Below are the code and all the weights of a small trained network. Each question names an input and a target symbol and asks about switching units off, where a switched-off unit gives its printed mean instead of its output.

import numpy as np


def w(rows, s, z=0):
    codes = np.array(rows[::2]) - 128.0
    scale = np.full(codes.shape[1], s)
    scale[-1] = z or s
    return codes * scale


def norm(h):
    return h / np.sqrt((h * h).mean(-1, keepdims=True) + 1e-5)


def f(y):
    return np.maximum(y, 0)


def softmax(a):
    e = np.exp(a - a.max(-1, keepdims=True))
    return e / e.sum(-1, keepdims=True)


def log_softmax(a):
    a = a - a.max(-1, keepdims=True)
    return a - np.log(np.exp(a).sum(-1, keepdims=True))


def net(x, mask):
    ids = ['βγεθξπσφ'.index(c) for c in x.split()]
    T = len(ids)
    res = E[ids] + P[:T]
    r = norm(res)
    for j in range(2):
        rows = slice(3 * j, 3 * j + 3)
        q, k, v = (r @ M[0][rows].T for M in (Q, K, V))
        z = softmax(np.where(np.tri(T) > 0, q @ k.T / 3**0.5, -1e9)) @ v
        o = O[0][rows]
        res = res + np.where(mask[j], z, o[:, -1]) @ o[:, :-1]
    y = f(norm(res) @ A[0][:, :-1].T + A[0][:, -1])
    res = res + np.where(mask[2:26], y, B[0][:, -1]) @ B[0][:, :-1]
    return log_softmax(norm(res)[-1] @ U[:, :-1].T + U[:, -1])


Q, K, V, O, A, B = {}, {}, {}, {}, {}, {}
E = w([
[153,144,150],'β',
[4,140,140],'γ',
[163,142,148],'ε',
[164,141,145],'θ',
[147,135,109],'ξ',
[117,131,95],'π',
[121,141,109],'σ',
[162,143,149],'φ',
],0.023)
P = w([
[111,101,113],'0',
[139,132,150],'1',
[117,92,134],'2',
[125,175,79],'3',
[121,57,101],'4',
[128,176,151],'5',
[68,41,178],'6',
[125,191,75],'7',
[118,85,140],'8',
[77,34,114],'9',
[124,175,129],'10',
[97,9,169],'11',
[122,187,92],'12',
],0.014)
Q[0] = w([
[158,163,150],'head 1',
[166,148,79],'head 1',
[68,252,100],'head 1',
[207,156,94],'head 2',
[51,159,150],'head 2',
[224,102,85],'head 2',
],0.014)
K[0] = w([
[70,176,127],'head 1',
[146,183,180],'head 1',
[157,201,109],'head 1',
[102,202,156],'head 2',
[237,90,152],'head 2',
[3,198,138],'head 2',
],0.017)
V[0] = w([
[99,124,2],'head 1',
[83,75,118],'head 1',
[90,189,179],'head 1',
[23,135,139],'head 2',
[51,171,123],'head 2',
[110,121,141],'head 2',
],0.013)
O[0] = w([
[117,254,205,135],'head 1',
[98,178,88,32],'head 1',
[70,81,155,2],'head 1',
[133,134,224,30],'head 2',
[164,121,180,105],'head 2',
[116,118,179,89],'head 2',
],0.013,0.0028)
A[0] = w([
[113,54,163,76],'neuron 1',
[56,127,71,149],'neuron 2',
[162,216,91,102],'neuron 3',
[189,100,141,95],'neuron 4',
[185,182,29,158],'neuron 5',
[173,218,97,102],'neuron 6',
[104,19,189,138],'neuron 7',
[63,20,176,197],'neuron 8',
[106,247,147,75],'neuron 9',
[179,205,98,71],'neuron 10',
[181,37,134,116],'neuron 11',
[23,109,213,22],'neuron 12',
[80,39,229,123],'neuron 13',
[33,196,186,61],'neuron 14',
[13,136,112,131],'neuron 15',
[123,120,239,175],'neuron 16',
[175,155,96,111],'neuron 17',
[80,139,77,143],'neuron 18',
[223,194,100,2],'neuron 19',
[6,88,249,39],'neuron 20',
[25,92,254,18],'neuron 21',
[29,138,109,124],'neuron 22',
[94,31,193,168],'neuron 23',
[196,166,139,109],'neuron 24',
],0.009,0.0052)
B[0] = w([
[129,121,187,137],'neuron 1',
[87,132,133,183],'neuron 2',
[136,149,147,174],'neuron 3',
[128,111,115,158],'neuron 4',
[141,145,137,255],'neuron 5',
[129,153,142,175],'neuron 6',
[145,128,144,166],'neuron 7',
[145,139,131,171],'neuron 8',
[92,94,161,158],'neuron 9',
[137,149,136,161],'neuron 10',
[150,110,129,181],'neuron 11',
[155,146,99,132],'neuron 12',
[164,108,147,170],'neuron 13',
[69,121,138,143],'neuron 14',
[111,155,139,153],'neuron 15',
[140,113,152,205],'neuron 16',
[135,141,121,166],'neuron 17',
[93,143,134,177],'neuron 18',
[164,165,130,153],'neuron 19',
[201,161,65,146],'neuron 20',
[253,172,45,147],'neuron 21',
[113,143,129,150],'neuron 22',
[162,123,142,170],'neuron 23',
[156,129,151,172],'neuron 24',
],0.015,0.0071)
U = w([
[134,41,109,93],'β',
[224,253,88,109],'γ',
[149,60,92,180],'ε',
[163,56,61,171],'θ',
[96,73,202,239],'ξ',
[172,89,68,35],'π',
[141,135,161,5],'σ',
[128,83,149,49],'φ',
],0.0077,0.0031)

Each question gives the input, a string of symbols that net reads in full, and the target symbol t.
The units are the heads (3 rows each of Q, K, V and O) and the neurons (one row each of A and B). Each row of codes is followed by its name. A weight is (code - 128) times the scale printed after its matrix; where a second scale follows, it is the last column's (O, A, B and U).
mask holds one flag per unit, heads first, then neurons. A switched-off unit (its flag False) gives its mean, the last column of its rows in O or B, instead of its output. The means were averaged over made-up inputs and are rounded, as every weight is.
A unit's drop is (log p(t) with every unit on - log p(t) with that unit switched off) / (log p(t) with every unit on - log p(t) with every unit switched off).
The circuit of an input: a set's keep is (log p(t) with only the set's units on - log p(t) with every unit switched off) / (log p(t) with every unit on - log p(t) with every unit switched off). Starting from the 12 units with the biggest drops (on a tie, the unit counted first), units are removed one at a time, each time the one whose removal leaves the highest keep (on an exact tie, the one counted first), for as long as the keep stays at least 0.8.
circuit, biggest first: the units of the circuit, biggest drop first
unit that matters most: the unit with the biggest drop
k most important neurons: the k neurons with the biggest drops, biggest first
which heads matter: for each layer, one digit per head in row order, 1 if its drop is at least 0.15 and else 0, layers parted by /
drop of u: that unit's drop, to one decimal
input ξ σ φ σ, target ξ: circuit, biggest first => (head 1; neuron 9)
input φ φ ε ε ξ ξ σ, target γ: which heads matter => 11
input ξ ε γ θ ξ γ ξ, target γ: which heads matter => 10
input ξ ε ξ ξ ξ φ θ, target γ: which heads matter => 11
input ξ ξ ε φ ξ ξ ε, target γ: which heads matter => 11
input θ ε ξ φ ξ ε ξ ξ φ ξ φ σ, target γ: which heads matter => 10
input ξ ξ σ ξ ξ ξ φ, target γ: which heads matter => 11
input ξ π ξ θ ξ ε ξ ξ φ ε, target γ: which heads matter => 10
input β ξ σ ξ ξ θ σ ξ ξ, target ξ: unit that matters most => head 2
input ξ γ ξ ξ β ξ φ π, target ξ: circuit, biggest first => (head 1; neuron 9; head 2)
input ξ σ θ ξ, target ξ: drop of neuron 5 => 0.0
input ξ ξ ξ ξ π, target γ: drop of head 1 => 1.5
input β ξ ξ ξ ξ ξ θ, target γ: drop of head 2 => 0.2
input ξ ε ξ φ ξ θ π, target γ: drop of head 2 => 0.1
input ε ξ φ φ β ξ ξ σ ε ξ ξ ξ, target γ: most important neuron => (neuron 5)
